Below are the code and all the weights of a small trained network. Each question names an input and a target symbol and asks about switching units off, where a switched-off unit gives its printed mean instead of its output.

import numpy as np


def w(rows, s, z=0):
    codes = np.array(rows[::2]) - 128.0
    scale = np.full(codes.shape[1], s)
    scale[-1] = z or s
    return codes * scale


def f(y):
    return np.maximum(y, 0)


def softmax(a):
    e = np.exp(a - a.max(-1, keepdims=True))
    return e / e.sum(-1, keepdims=True)


def log_softmax(a):
    a = a - a.max(-1, keepdims=True)
    return a - np.log(np.exp(a).sum(-1, keepdims=True))


def net(x, mask):
    ids = ['αβγηθλμξπσφψ'.index(c) for c in x.split()]
    T = len(ids)
    res = E[ids] + P[:T]
    u = 0
    for l in range(2):
        r = res
        for j in range(3):
            rows = slice(3 * j, 3 * j + 3)
            q, k, v = (r @ M[l][rows].T for M in (Q, K, V))
            z = softmax(np.where(np.tri(T) > 0, q @ k.T / 3**0.5, -1e9)) @ v
            o = O[l][rows]
            res = res + np.where(mask[u + j], z, o[:, -1]) @ o[:, :-1]
        u += 3
        y = f(res @ A[l][:, :-1].T + A[l][:, -1])
        res = res + np.where(mask[u : u + 8], y, B[l][:, -1]) @ B[l][:, :-1]
        u += 8
    return log_softmax(res[-1] @ U[:, :-1].T + U[:, -1])


Q, K, V, O, A, B = {}, {}, {}, {}, {}, {}
E = w([
[155,119,118,147,121],'α',
[83,130,136,88,138],'β',
[151,90,141,140,146],'γ',
[82,142,84,102,145],'η',
[124,144,166,110,165],'θ',
[185,156,128,219,126],'λ',
[129,76,123,175,144],'μ',
[146,171,86,147,175],'ξ',
[128,88,48,139,85],'π',
[173,129,128,176,42],'σ',
[255,89,84,174,150],'φ',
[131,176,179,144,95],'ψ',
],0.026)
P = w([
[18,78,191,211,141],'0',
[34,90,170,190,157],'1',
[56,110,147,183,161],'2',
[80,123,141,166,165],'3',
[109,129,134,154,169],'4',
[131,143,129,135,166],'5',
[146,158,127,117,155],'6',
[170,165,124,103,157],'7',
[188,173,120,84,150],'8',
[213,182,116,63,143],'9',
[236,171,113,52,145],'10',
[254,182,114,36,152],'11',
],0.0087)
Q[0] = w([
[105,156,233,161,144],'L0H1',
[16,124,36,138,154],'L0H1',
[98,93,105,172,59],'L0H1',
[90,26,107,102,100],'L0H2',
[24,255,124,118,129],'L0H2',
[90,160,225,45,75],'L0H2',
[103,84,194,50,106],'L0H3',
[189,110,143,179,33],'L0H3',
[117,118,135,107,48],'L0H3',
],0.0074)
K[0] = w([
[163,199,195,122,152],'L0H1',
[84,81,163,63,81],'L0H1',
[103,108,178,202,101],'L0H1',
[160,69,97,36,134],'L0H2',
[66,209,152,145,168],'L0H2',
[144,151,195,111,57],'L0H2',
[81,110,206,187,54],'L0H3',
[59,176,8,63,2],'L0H3',
[78,143,142,118,190],'L0H3',
],0.0069)
V[0] = w([
[127,112,46,241,50],'L0H1',
[20,19,134,125,98],'L0H1',
[145,75,70,116,90],'L0H1',
[88,91,207,93,195],'L0H2',
[147,75,17,78,163],'L0H2',
[187,166,154,211,57],'L0H2',
[88,110,91,111,135],'L0H3',
[235,82,100,1,122],'L0H3',
[102,144,83,140,90],'L0H3',
],0.004)
O[0] = w([
[82,253,88,168,162,245],'L0H1',
[118,88,85,130,140,77],'L0H1',
[7,185,114,68,143,107],'L0H1',
[100,100,198,37,66,76],'L0H2',
[227,27,242,160,156,118],'L0H2',
[115,173,94,145,197,203],'L0H2',
[133,193,190,120,161,124],'L0H3',
[73,240,27,189,120,5],'L0H3',
[196,207,147,227,187,141],'L0H3',
],0.0039,0.0032)
A[0] = w([
[64,109,86,151,180,158],'L0N1',
[107,109,87,4,174,127],'L0N2',
[120,162,180,144,73,244],'L0N3',
[121,129,194,154,126,229],'L0N4',
[105,175,228,96,141,254],'L0N5',
[117,94,58,94,119,52],'L0N6',
[124,80,206,96,136,141],'L0N7',
[35,170,90,79,145,67],'L0N8',
],0.011,0.0026)
B[0] = w([
[152,77,84,153,81,254],'L0N1',
[207,94,138,155,157,235],'L0N2',
[194,59,132,154,98,208],'L0N3',
[160,1,76,142,114,220],'L0N4',
[105,120,31,99,78,215],'L0N5',
[171,149,62,191,111,165],'L0N6',
[116,200,179,134,189,188],'L0N7',
[187,33,130,161,136,202],'L0N8',
],0.0076,0.0043)
Q[1] = w([
[160,112,144,145,99],'L1H1',
[159,101,130,60,126],'L1H1',
[79,113,85,119,124],'L1H1',
[216,107,7,198,147],'L1H2',
[82,173,160,141,28],'L1H2',
[143,139,198,132,124],'L1H2',
[158,152,137,213,77],'L1H3',
[169,102,148,163,89],'L1H3',
[123,189,158,78,132],'L1H3',
],0.014)
K[1] = w([
[177,114,118,104,93],'L1H1',
[176,184,167,152,159],'L1H1',
[107,85,164,151,60],'L1H1',
[255,214,62,21,54],'L1H2',
[41,62,209,149,162],'L1H2',
[70,121,66,153,191],'L1H2',
[138,217,38,127,142],'L1H3',
[111,105,71,129,174],'L1H3',
[72,133,210,99,113],'L1H3',
],0.0098)
V[1] = w([
[111,54,147,90,159],'L1H1',
[85,127,131,167,77],'L1H1',
[185,148,168,122,152],'L1H1',
[230,141,82,102,104],'L1H2',
[96,106,1,79,102],'L1H2',
[178,72,149,104,33],'L1H2',
[123,126,111,75,195],'L1H3',
[140,158,128,156,125],'L1H3',
[139,149,123,66,103],'L1H3',
],0.0098)
O[1] = w([
[154,123,130,142,117,124],'L1H1',
[206,150,132,93,22,125],'L1H1',
[28,83,191,145,113,123],'L1H1',
[111,94,113,163,80,245],'L1H2',
[253,101,61,89,135,166],'L1H2',
[141,205,128,75,34,157],'L1H2',
[162,168,81,129,163,102],'L1H3',
[153,145,168,132,120,146],'L1H3',
[93,94,83,152,146,58],'L1H3',
],0.0072,0.013)
A[1] = w([
[156,95,115,120,81,161],'L1N1',
[209,62,101,112,227,133],'L1N2',
[169,139,124,191,110,2],'L1N3',
[66,67,108,14,137,188],'L1N4',
[183,165,92,151,148,87],'L1N5',
[84,254,143,174,204,117],'L1N6',
[107,77,110,22,140,103],'L1N7',
[147,203,201,171,197,82],'L1N8',
],0.0092,0.0064)
B[1] = w([
[138,131,155,64,138,209],'L1N1',
[84,115,91,103,172,255],'L1N2',
[1,56,119,156,119,179],'L1N3',
[82,138,83,149,50,146],'L1N4',
[107,143,129,173,134,199],'L1N5',
[47,216,174,131,103,144],'L1N6',
[101,112,94,103,166,142],'L1N7',
[84,138,127,11,116,149],'L1N8',
],0.0091,0.014)
U = w([
[180,39,145,114,116,254],'α',
[96,111,47,123,87,129],'β',
[125,199,78,128,160,185],'γ',
[52,178,89,50,127,100],'η',
[33,68,122,11,100,28],'θ',
[77,82,172,113,71,94],'λ',
[183,64,245,58,177,166],'μ',
[73,84,131,122,185,143],'ξ',
[233,66,55,125,148,10],'π',
[125,170,135,81,66,139],'σ',
[96,83,99,237,89,40],'φ',
[254,146,146,97,127,172],'ψ',
],0.0075,0.0089)

Each question gives the input, a string of symbols that net reads in full, and the target symbol t.
The units are the heads (3 rows each of Q, K, V and O) and the neurons (one row each of A and B). Each row of codes is followed by its name. A weight is (code - 128) times the scale printed after its matrix; where a second scale follows, it is the last column's (O, A, B and U).
mask holds one flag per unit, layer by layer, with each layer's heads first. A switched-off unit (its flag False) gives its mean, the last column of its rows in O or B, instead of its output. The means were averaged over made-up inputs and are rounded, as every weight is.
A unit's drop is (log p(t) with every unit on - log p(t) with that unit switched off) / (log p(t) with every unit on - log p(t) with every unit switched off).
The circuit of an input: a set's keep is (log p(t) with only the set's units on - log p(t) with every unit switched off) / (log p(t) with every unit on - log p(t) with every unit switched off). Starting from the 12 units with the biggest drops (on a tie, the unit counted first), units are removed one at a time, each time the one whose removal leaves the highest keep (on an exact tie, the one counted first), for as long as the keep stays at least 0.8.
units of the circuit, in order: the units of the circuit, biggest drop first
unit that matters most: the unit with the biggest drop
top k neurons: the k neurons with the biggest drops, biggest first
k most important neurons of layer l: the k neurons of layer l with the biggest drops, biggest first
heads that matter: for each layer, one digit per head in row order, 1 if its drop is at least 0.15 and else 0, layers parted by /
drop of u: that unit's drop, to one decimal
input β λ ξ μ μ γ, target μ: most important neuron of layer 1 => [L1N3]
input ψ ψ ψ π β ψ, target ψ: top 3 neurons => [L1N2; L0N5; L1N1]
input λ β λ λ ψ β ξ β ξ ξ ξ, target ξ: units of the circuit, in order => [L1H2; L1H1; L0N5]
input λ β λ ξ λ, target ξ: 3 most important neurons of layer 1 => [L1N8; L1N3; L1N2]
input π φ β, target α: units of the circuit, in order => [L0N8; L0N2]
input θ ξ λ γ φ λ, target φ: heads that matter => 000 / 010
input σ ξ ψ ξ λ ξ θ ξ β ξ η, target ξ: 2 most important neurons of layer 0 => [L0N8; L0N2]
input λ λ ξ λ ξ ξ θ π λ η, target π: units of the circuit, in order => [L0N6; L1H2; L0N8]
input ξ λ λ σ η, target α: units of the circuit, in order => [L0N8; L0N2]
input β λ ξ β γ θ ξ ξ β, target ξ: top 2 neurons => [L0N2; L0N7]
input π ξ φ λ ξ β ψ ξ ξ ξ ξ μ, target ξ: 2 most important neurons of layer 0 => [L0N4; L0N1]
input ξ β ξ ψ λ β λ ξ ξ λ, target φ: 2 most important neurons of layer 0 => [L0N7; L0N3]
input π ξ β ψ ξ, target ψ: top 3 neurons => [L0N5; L0N3; L1N2]
input σ λ φ μ ψ η β, target α: unit that matters most => L0N2
input α ξ λ ξ ξ β ξ μ ξ ξ ξ ξ, target η: 2 most important neurons of layer 1 => [L1N6; L1N8]
input λ ξ λ λ ξ μ ξ ξ ξ θ, target ξ: heads that matter => 001 / 110
input γ η β λ π ξ σ β β λ γ σ, target σ: heads that matter => 000 / 010
input μ ξ π ξ β ξ ξ ξ ξ θ, target ξ: heads that matter => 000 / 110
input β λ ξ γ, target μ: 2 most important neurons of layer 1 => [L1N3; L1N5]
input ψ π ξ β π μ, target π: units of the circuit, in order => [L1H2]
input π β φ η, target α: drop of L0H3 => -0.1
input β β θ β β σ φ λ β ξ ξ ξ, target ξ: drop of L0N6 => 0.0
input β ξ π, target π: drop of L1H1 => 0.1
